Below are the code and all the weights of a small trained network. Each question names an input and a class and asks about switching units off, where a switched-off unit gives its printed mean instead of its output.

import numpy as np


def w(rows, s, z=0):
    codes = np.array(rows[::2]) - 128.0
    scale = np.full(codes.shape[1], s)
    scale[-1] = z or s
    return codes * scale


def norm(h):
    return h / np.sqrt((h * h).mean(-1, keepdims=True) + 1e-5)


def f(y):
    return y / 2 * (1 + np.tanh(0.7978845608 * (y + 0.044715 * y**3)))


def log_softmax(a):
    a = a - a.max(-1, keepdims=True)
    return a - np.log(np.exp(a).sum(-1, keepdims=True))


def net(x, mask):
    res = np.array(x, float).reshape(1, 8) / 4 @ E
    u = 0
    for l in range(4):
        y = f(norm(res) @ A[l][:, :-1].T + A[l][:, -1])
        res = res + np.where(mask[u : u + 6], y, B[l][:, -1]) @ B[l][:, :-1]
        u += 6
    return log_softmax(norm(res)[-1] @ U[:, :-1].T + U[:, -1])


A, B = {}, {}
E = w([
[135,130,138,129],'x0',
[63,205,210,87],'x1',
[172,79,140,1],'x2',
[121,128,123,124],'x3',
[110,126,107,123],'x4',
[77,26,165,131],'x5',
[131,126,130,128],'x6',
[129,129,129,129],'x7',
],0.0077)
A[0] = w([
[83,54,188,148,66],'L0N0',
[191,175,148,142,165],'L0N1',
[115,191,152,129,87],'L0N2',
[104,125,113,227,128],'L0N3',
[4,138,197,155,154],'L0N4',
[69,20,196,155,3],'L0N5',
],0.011,0.0037)
B[0] = w([
[101,238,22,86,181],'L0N0',
[57,126,39,128,177],'L0N1',
[156,131,81,96,162],'L0N2',
[102,87,128,182,225],'L0N3',
[202,217,163,171,255],'L0N4',
[68,123,8,84,199],'L0N5',
],0.011,0.0059)
A[1] = w([
[228,138,137,66,248],'L1N0',
[34,113,191,146,11],'L1N1',
[143,203,253,124,51],'L1N2',
[62,18,108,191,173],'L1N3',
[107,60,79,114,22],'L1N4',
[115,148,92,184,150],'L1N5',
],0.0067,0.0012)
B[1] = w([
[28,148,145,130,218],'L1N0',
[120,186,150,169,84],'L1N1',
[254,91,67,119,190],'L1N2',
[215,187,87,117,234],'L1N3',
[165,157,173,142,163],'L1N4',
[129,170,74,58,252],'L1N5',
],0.0094,0.0023)
A[2] = w([
[45,152,69,254,6],'L2N0',
[91,158,92,225,117],'L2N1',
[68,195,202,75,170],'L2N2',
[138,19,98,206,234],'L2N3',
[110,106,98,34,58],'L2N4',
[33,90,123,123,119],'L2N5',
],0.0082,0.0019)
B[2] = w([
[83,134,149,101,252],'L2N0',
[137,91,154,76,237],'L2N1',
[185,105,97,166,188],'L2N2',
[254,248,161,169,178],'L2N3',
[146,65,122,168,185],'L2N4',
[112,142,134,119,129],'L2N5',
],0.0095,0.0045)
A[3] = w([
[81,170,149,234,100],'L3N0',
[136,50,136,15,161],'L3N1',
[115,236,242,60,38],'L3N2',
[92,254,72,198,126],'L3N3',
[184,105,176,167,78],'L3N4',
[122,157,165,252,9],'L3N5',
],0.0086,0.0014)
B[3] = w([
[7,42,158,141,154],'L3N0',
[66,122,253,147,159],'L3N1',
[189,168,55,168,148],'L3N2',
[95,15,187,31,254],'L3N3',
[181,103,201,77,127],'L3N4',
[147,53,185,202,146],'L3N5',
],0.0074,0.0094)
U = w([
[42,140,2,62,252],'0',
[62,16,245,140,64],'1',
[250,253,28,185,67],'2',
],0.0097,0.0014)

Each question gives the input, the list of numbers given to net, and the class t.
The units are the neurons (one row each of A and B). Each row of codes is followed by its name. A weight is (code - 128) times the scale printed after its matrix; where a second scale follows, it is the last column's (A, B and U).
mask holds one flag per neuron, layer by layer. A switched-off neuron (its flag False) gives its mean, the last column of its row in B, instead of its output. The means were averaged over made-up inputs and are rounded, as every weight is.
A unit's drop is (log p(t) with every unit on - log p(t) with that unit switched off) / (log p(t) with every unit on - log p(t) with every unit switched off).
The circuit of an input: a set's keep is (log p(t) with only the set's units on - log p(t) with every unit switched off) / (log p(t) with every unit on - log p(t) with every unit switched off). Starting from the 12 units with the biggest drops (on a tie, the unit counted first), units are removed one at a time, each time the one whose removal leaves the highest keep (on an exact tie, the one counted first), for as long as the keep stays at least 0.8.
units of the circuit, in order: the units of the circuit, biggest drop first
unit that matters most: the unit with the biggest drop
k most important neurons: the k neurons with the biggest drops, biggest first
top k neurons in layer l: the k neurons of layer l with the biggest drops, biggest first
drop when u is switched off: that unit's drop, to one decimal
input [0,5,-4,1,-1,-6,-6,-1], class 0: units of the circuit, in order => L0N1; L3N3
input [2,6,3,6,-6,-3,5,0], class 2: unit that matters most => L0N5
input [7,8,6,4,-6,6,2,-4], class 2: units of the circuit, in order => L3N3; L3N2
input [6,8,-5,0,-4,8,0,-7], class 0: 2 most important neurons => L0N0; L0N5
input [5,1,4,8,0,5,5,5], class 0: 3 most important neurons => L0N0; L0N5; L3N3
input [2,-6,-7,5,-2,8,-4,3], class 0: 3 most important neurons => L0N5; L0N0; L1N3
input [5,6,-5,8,8,4,5,-5], class 2: top 2 neurons in layer 3 => L3N2; L3N1
input [-8,5,-4,3,0,5,5,6], class 0: top 2 neurons in layer 3 => L3N3; L3N0
input [6,5,3,5,4,3,-7,-3], class 2: 2 most important neurons => L0N4; L0N1
input [-7,-5,2,4,2,-2,5,8], class 2: 2 most important neurons => L0N0; L3N3
input [-3,5,4,8,7,4,0,-5], class 2: 4 most important neurons => L0N4; L0N1; L0N3; L3N0
input [6,7,0,-4,4,8,-3,-2], class 0: 2 most important neurons => L0N5; L0N0
input [1,8,-5,-2,-7,7,8,-3], class 2: top 2 neurons in layer 1 => L1N2; L1N0
input [-1,2,0,-2,6,6,2,-2], class 0: units of the circuit, in order => L0N5
input [2,5,-4,7,-2,5,-8,-6], class 0: 4 most important neurons => L0N5; L0N0; L3N3; L2N3
input [6,7,0,8,-1,-5,8,-3], class 2: top 2 neurons in layer 3 => L3N2; L3N0
input [0,5,-8,0,-3,0,-7,7], class 1: top 2 neurons in layer 3 => L3N0; L3N3
input [1,6,-8,6,-1,-1,-2,-5], class 1: top 2 neurons in layer 3 => L3N0; L3N3
input [-1,-1,-7,0,1,-6,8,-1], class 1: top 3 neurons in layer 0 => L0N5; L0N0; L0N3
input [5,-3,6,-5,2,1,-6,4], class 1: unit that matters most => L0N3
input [-2,3,-2,0,0,7,-5,3], class 0: drop when L0N5 is switched off => 0.4
input [-1,1,-8,-8,1,-7,4,-6], class 1: drop when L0N0 is switched off => 0.2
